Below are the code and all the weights of a small trained network. Each question names an input and a class and asks about switching units off, where a switched-off unit gives its printed mean instead of its output.

import numpy as np


def w(rows, s, z=0):
    codes = np.array(rows[::2]) - 128.0
    scale = np.full(codes.shape[1], s)
    scale[-1] = z or s
    return codes * scale


def f(y):
    return y / 2 * (1 + np.tanh(0.7978845608 * (y + 0.044715 * y**3)))


def log_softmax(a):
    a = a - a.max(-1, keepdims=True)
    return a - np.log(np.exp(a).sum(-1, keepdims=True))


def net(x, mask):
    res = np.array(x, float).reshape(1, 3) / 4 @ E
    y = f(res @ A[0][:, :-1].T + A[0][:, -1])
    res = res + np.where(mask, y, B[0][:, -1]) @ B[0][:, :-1]
    return log_softmax(res[-1] @ U[:, :-1].T + U[:, -1])


A, B = {}, {}
E = w([
[111,81,128,116,76,132,250],'x0',
[150,165,92,66,166,212,139],'x1',
[177,94,165,70,166,99,133],'x2',
],0.019)
A[0] = w([
[71,80,172,149,71,32,220,177],'neuron 0',
[124,140,111,112,48,188,233,170],'neuron 1',
[181,93,204,171,107,65,87,211],'neuron 2',
[116,230,37,103,117,199,107,149],'neuron 3',
[108,48,124,105,160,81,194,129],'neuron 4',
[112,134,174,206,149,41,100,206],'neuron 5',
[192,205,180,136,210,159,120,143],'neuron 6',
[138,169,102,89,202,244,171,183],'neuron 7',
[188,127,102,58,191,146,129,136],'neuron 8',
[158,161,162,142,145,73,103,146],'neuron 9',
[102,125,165,128,189,89,81,152],'neuron 10',
[152,166,111,118,143,105,44,228],'neuron 11',
[91,129,28,34,134,127,232,105],'neuron 12',
[48,151,84,196,113,192,123,255],'neuron 13',
[18,167,112,234,133,81,165,241],'neuron 14',
[238,90,201,69,136,89,133,181],'neuron 15',
[90,104,83,157,71,79,176,148],'neuron 16',
[90,255,56,131,72,141,34,192],'neuron 17',
],0.012,0.0084)
B[0] = w([
[69,159,146,51,174,110,102,255],'neuron 0',
[115,128,70,52,131,158,154,239],'neuron 1',
[128,219,141,138,96,66,94,213],'neuron 2',
[149,109,121,136,143,173,114,227],'neuron 3',
[115,148,189,61,198,111,170,195],'neuron 4',
[101,160,117,147,66,88,124,222],'neuron 5',
[169,67,144,190,144,120,138,199],'neuron 6',
[201,48,124,119,101,188,155,248],'neuron 7',
[192,82,130,170,184,118,177,203],'neuron 8',
[170,167,85,153,93,67,129,171],'neuron 9',
[193,155,98,178,107,94,123,181],'neuron 10',
[164,67,148,249,95,102,94,222],'neuron 11',
[172,164,97,85,104,151,157,222],'neuron 12',
[71,148,115,130,99,214,73,232],'neuron 13',
[44,92,81,141,85,101,104,238],'neuron 14',
[184,178,191,116,143,30,190,218],'neuron 15',
[73,98,92,85,178,141,124,201],'neuron 16',
[107,130,172,175,122,190,88,245],'neuron 17',
],0.012,0.021)
U = w([
[82,142,150,178,62,109,22,185],'0',
[21,84,111,86,174,104,89,176],'1',
[177,216,183,169,104,42,121,182],'2',
[102,183,254,60,218,74,131,134],'3',
[140,94,213,168,161,226,40,132],'4',
[131,157,74,72,109,207,128,112],'5',
[189,8,167,177,213,60,141,95],'6',
[186,115,178,69,184,114,219,3],'7',
],0.0094,0.0037)

Each question gives the input, the list of numbers given to net, and the class t.
The units are the neurons (one row each of A and B). Each row of codes is followed by its name. A weight is (code - 128) times the scale printed after its matrix; where a second scale follows, it is the last column's (A, B and U).
mask holds one flag per neuron, in row order. A switched-off neuron (its flag False) gives its mean, the last column of its row in B, instead of its output. The means were averaged over made-up inputs and are rounded, as every weight is.
A unit's drop is (log p(t) with every unit on - log p(t) with that unit switched off) / (log p(t) with every unit on - log p(t) with every unit switched off).
unit that matters most: the unit with the biggest drop
k most important neurons: the k neurons with the biggest drops, biggest first
drop when u is switched off: that unit's drop, to one decimal
input [0,8,-7], class 4: unit that matters most	neuron 17
input [1,8,5], class 7: 3 most important neurons	neuron 12; neuron 11; neuron 14
input [8,0,-6], class 1: 2 most important neurons	neuron 0; neuron 14
input [1,-6,-2], class 1: 4 most important neurons	neuron 0; neuron 16; neuron 11; neuron 17
input [-4,-2,1], class 2: 2 most important neurons	neuron 13; neuron 14
input [0,5,8], class 6: 3 most important neurons	neuron 8; neuron 6; neuron 1
input [5,-6,1], class 3: 2 most important neurons	neuron 4; neuron 0
input [5,-5,0], class 1: 2 most important neurons	neuron 14; neuron 16
input [0,-5,3], class 2: 2 most important neurons	neuron 2; neuron 5
input [-8,1,-5], class 4: 4 most important neurons	neuron 17; neuron 3; neuron 2; neuron 6
input [-8,-4,1], class 2: 2 most important neurons	neuron 13; neuron 10
input [1,-6,3], class 3: 3 most important neurons	neuron 0; neuron 11; neuron 4
input [1,0,5], class 3: 2 most important neurons	neuron 7; neuron 11
input [-3,2,1], class 6: unit that matters most	neuron 13
input [2,-8,8], class 3: 2 most important neurons	neuron 0; neuron 4
input [4,0,2], class 3: 2 most important neurons	neuron 7; neuron 0
input [2,0,-7], class 1: 2 most important neurons	neuron 14; neuron 7
input [6,-1,-8], class 1: drop when neuron 14 is switched off	0.1
input [-5,5,1], class 6: drop when neuron 8 is switched off	0.3
input [-2,6,3], class 6: drop when neuron 13 is switched off	0.0
input [0,-1,8], class 2: drop when neuron 0 is switched off	0.1
